Below are the code and all the weights of a small trained network. Each question names an input and a class and asks about switching units off, where a switched-off unit gives its printed mean instead of its output.

import numpy as np


def w(rows, s, z=0):
    codes = np.array(rows[::2]) - 128.0
    scale = np.full(codes.shape[1], s)
    scale[-1] = z or s
    return codes * scale


def f(y):
    return y / 2 * (1 + np.tanh(0.7978845608 * (y + 0.044715 * y**3)))


def log_softmax(a):
    a = a - a.max(-1, keepdims=True)
    return a - np.log(np.exp(a).sum(-1, keepdims=True))


def net(x, mask):
    res = np.array(x, float).reshape(1, 7) / 4 @ E
    y = f(res @ A[0][:, :-1].T + A[0][:, -1])
    res = res + np.where(mask, y, B[0][:, -1]) @ B[0][:, :-1]
    return log_softmax(res[-1] @ U[:, :-1].T + U[:, -1])


A, B = {}, {}
E = w([
[160,196,191,201,174,101],'x0',
[129,129,127,128,128,128],'x1',
[140,97,109,94,202,1],'x2',
[51,138,78,176,167,124],'x3',
[103,214,102,100,68,71],'x4',
[129,129,128,128,130,129],'x5',
[198,103,65,218,82,90],'x6',
],0.0094)
A[0] = w([
[156,47,134,164,157,159,2],'neuron 0',
[136,255,157,157,123,88,166],'neuron 1',
[116,130,140,83,185,87,89],'neuron 2',
[60,158,103,185,165,132,69],'neuron 3',
[226,120,199,70,87,138,127],'neuron 4',
[85,211,49,75,46,74,222],'neuron 5',
[121,67,127,131,196,50,42],'neuron 6',
[41,140,89,185,171,142,203],'neuron 7',
[73,159,164,212,171,105,150],'neuron 8',
[83,135,206,87,173,158,50],'neuron 9',
[253,176,200,89,112,123,158],'neuron 10',
[140,31,92,112,174,192,106],'neuron 11',
[47,136,198,93,138,133,80],'neuron 12',
[99,22,99,72,77,132,180],'neuron 13',
[145,158,215,164,137,91,62],'neuron 14',
[237,126,70,210,124,113,81],'neuron 15',
[95,141,172,179,73,240,144],'neuron 16',
[144,59,117,129,214,142,74],'neuron 17',
[155,123,121,79,156,43,101],'neuron 18',
[105,163,210,60,192,154,112],'neuron 19',
[158,140,237,222,225,133,61],'neuron 20',
],0.0091,0.0015)
B[0] = w([
[108,121,156,181,151,150,178],'neuron 0',
[91,105,178,107,139,155,215],'neuron 1',
[191,166,104,159,101,125,182],'neuron 2',
[129,114,46,71,196,107,171],'neuron 3',
[119,104,1,107,211,145,216],'neuron 4',
[94,103,241,184,203,186,245],'neuron 5',
[207,210,126,116,91,170,216],'neuron 6',
[158,87,57,34,184,79,196],'neuron 7',
[122,99,124,68,112,104,191],'neuron 8',
[94,160,86,202,93,106,192],'neuron 9',
[93,73,92,84,204,81,226],'neuron 10',
[92,116,209,145,150,130,205],'neuron 11',
[100,191,74,207,58,108,189],'neuron 12',
[107,94,144,61,60,95,220],'neuron 13',
[90,132,158,59,103,102,180],'neuron 14',
[99,125,85,189,46,66,226],'neuron 15',
[216,224,131,84,146,162,255],'neuron 16',
[130,160,192,148,166,157,190],'neuron 17',
[175,216,153,136,141,163,209],'neuron 18',
[93,116,60,193,69,90,214],'neuron 19',
[109,90,197,88,88,107,240],'neuron 20',
],0.0082,0.008)
U = w([
[106,136,46,221,50,92,84],'0',
[252,226,129,92,147,172,1],'1',
[130,72,39,46,205,113,160],'2',
[88,104,231,169,191,162,122],'3',
[93,78,173,42,92,111,194],'4',
],0.012,0.00083)

Each question gives the input, the list of numbers given to net, and the class t.
The units are the neurons (one row each of A and B). Each row of codes is followed by its name. A weight is (code - 128) times the scale printed after its matrix; where a second scale follows, it is the last column's (A, B and U).
mask holds one flag per neuron, in row order. A switched-off neuron (its flag False) gives its mean, the last column of its row in B, instead of its output. The means were averaged over made-up inputs and are rounded, as every weight is.
A unit's drop is (log p(t) with every unit on - log p(t) with that unit switched off) / (log p(t) with every unit on - log p(t) with every unit switched off).
The circuit of an input: a set's keep is (log p(t) with only the set's units on - log p(t) with every unit switched off) / (log p(t) with every unit on - log p(t) with every unit switched off). Starting from the 12 units with the biggest drops (on a tie, the unit counted first), units are removed one at a time, each time the one whose removal leaves the highest keep (on an exact tie, the one counted first), for as long as the keep stays at least 0.8.
units of the circuit, in order: the units of the circuit, biggest drop first
unit that matters most: the unit with the biggest drop
top k neurons: the k neurons with the biggest drops, biggest first
drop when u is switched off: that unit's drop, to one decimal
input [7,4,-3,-2,-4,5,-6], class 4: units of the circuit, in order : [neuron 20; neuron 5]
input [3,7,4,-2,6,-4,-5], class 3: units of the circuit, in order : [neuron 5]
input [4,4,-4,5,-2,1,-1], class 2: units of the circuit, in order : [neuron 7; neuron 3]
input [8,-2,6,2,0,4,1], class 4: units of the circuit, in order : [neuron 20; neuron 8]
input [-4,-7,-6,-4,4,-1,-4], class 1: top 2 neurons : [neuron 16; neuron 15]
input [-6,-1,2,2,-3,8,1], class 4: top 2 neurons : [neuron 13; neuron 5]
input [6,-5,-5,-5,0,-2,-1], class 4: top 3 neurons : [neuron 20; neuron 10; neuron 14]
input [1,-6,-6,3,-5,1,-1], class 1: top 2 neurons : [neuron 16; neuron 5]
input [7,-8,8,-6,-7,3,-2], class 1: top 4 neurons : [neuron 6; neuron 18; neuron 2; neuron 5]
input [6,6,-7,5,4,6,3], class 1: top 2 neurons : [neuron 16; neuron 10]
input [7,-8,6,8,-7,3,1], class 2: top 4 neurons : [neuron 7; neuron 3; neuron 8; neuron 16]
input [8,-8,-2,-2,-4,-4,8], class 0: top 2 neurons : [neuron 15; neuron 5]
input [-6,8,-2,6,2,-7,5], class 2: units of the circuit, in order : [neuron 7; neuron 12]
input [-2,1,8,0,3,2,-7], class 1: unit that matters most : neuron 18
input [7,-7,2,3,3,2,-8], class 0: top 3 neurons : [neuron 19; neuron 12; neuron 9]
input [-7,0,8,6,1,-6,-2], class 1: units of the circuit, in order : [neuron 6; neuron 18]
input [-2,4,6,-8,3,4,-3], class 2: top 2 neurons : [neuron 10; neuron 4]
input [-8,4,2,-6,-8,3,7], class 3: top 2 neurons : [neuron 11; neuron 0]
input [0,5,7,-3,-5,-7,-8], class 0: top 2 neurons : [neuron 19; neuron 9]
input [-5,-8,-7,8,6,0,-6], class 2: top 3 neurons : [neuron 7; neuron 3; neuron 6]
input [7,8,5,7,1,-3,0], class 2: top 2 neurons : [neuron 3; neuron 7]
input [-4,3,-2,8,7,7,5], class 2: top 2 neurons : [neuron 7; neuron 3]
input [-7,7,-3,5,6,-7,-7], class 0: units of the circuit, in order : [neuron 12]
input [4,1,8,4,3,5,3], class 1: drop when neuron 6 is switched off : 0.1
input [8,7,3,6,2,-1,-2], class 4: drop when neuron 10 is switched off : 0.2
input [-2,-5,-6,6,-5,4,-1], class 1: drop when neuron 5 is switched off : 0.1
input [4,-7,4,-6,2,-5,0], class 2: units of the circuit, in order : [neuron 10]
input [-6,6,-2,2,4,-7,-8], class 0: drop when neuron 12 is switched off : 0.2
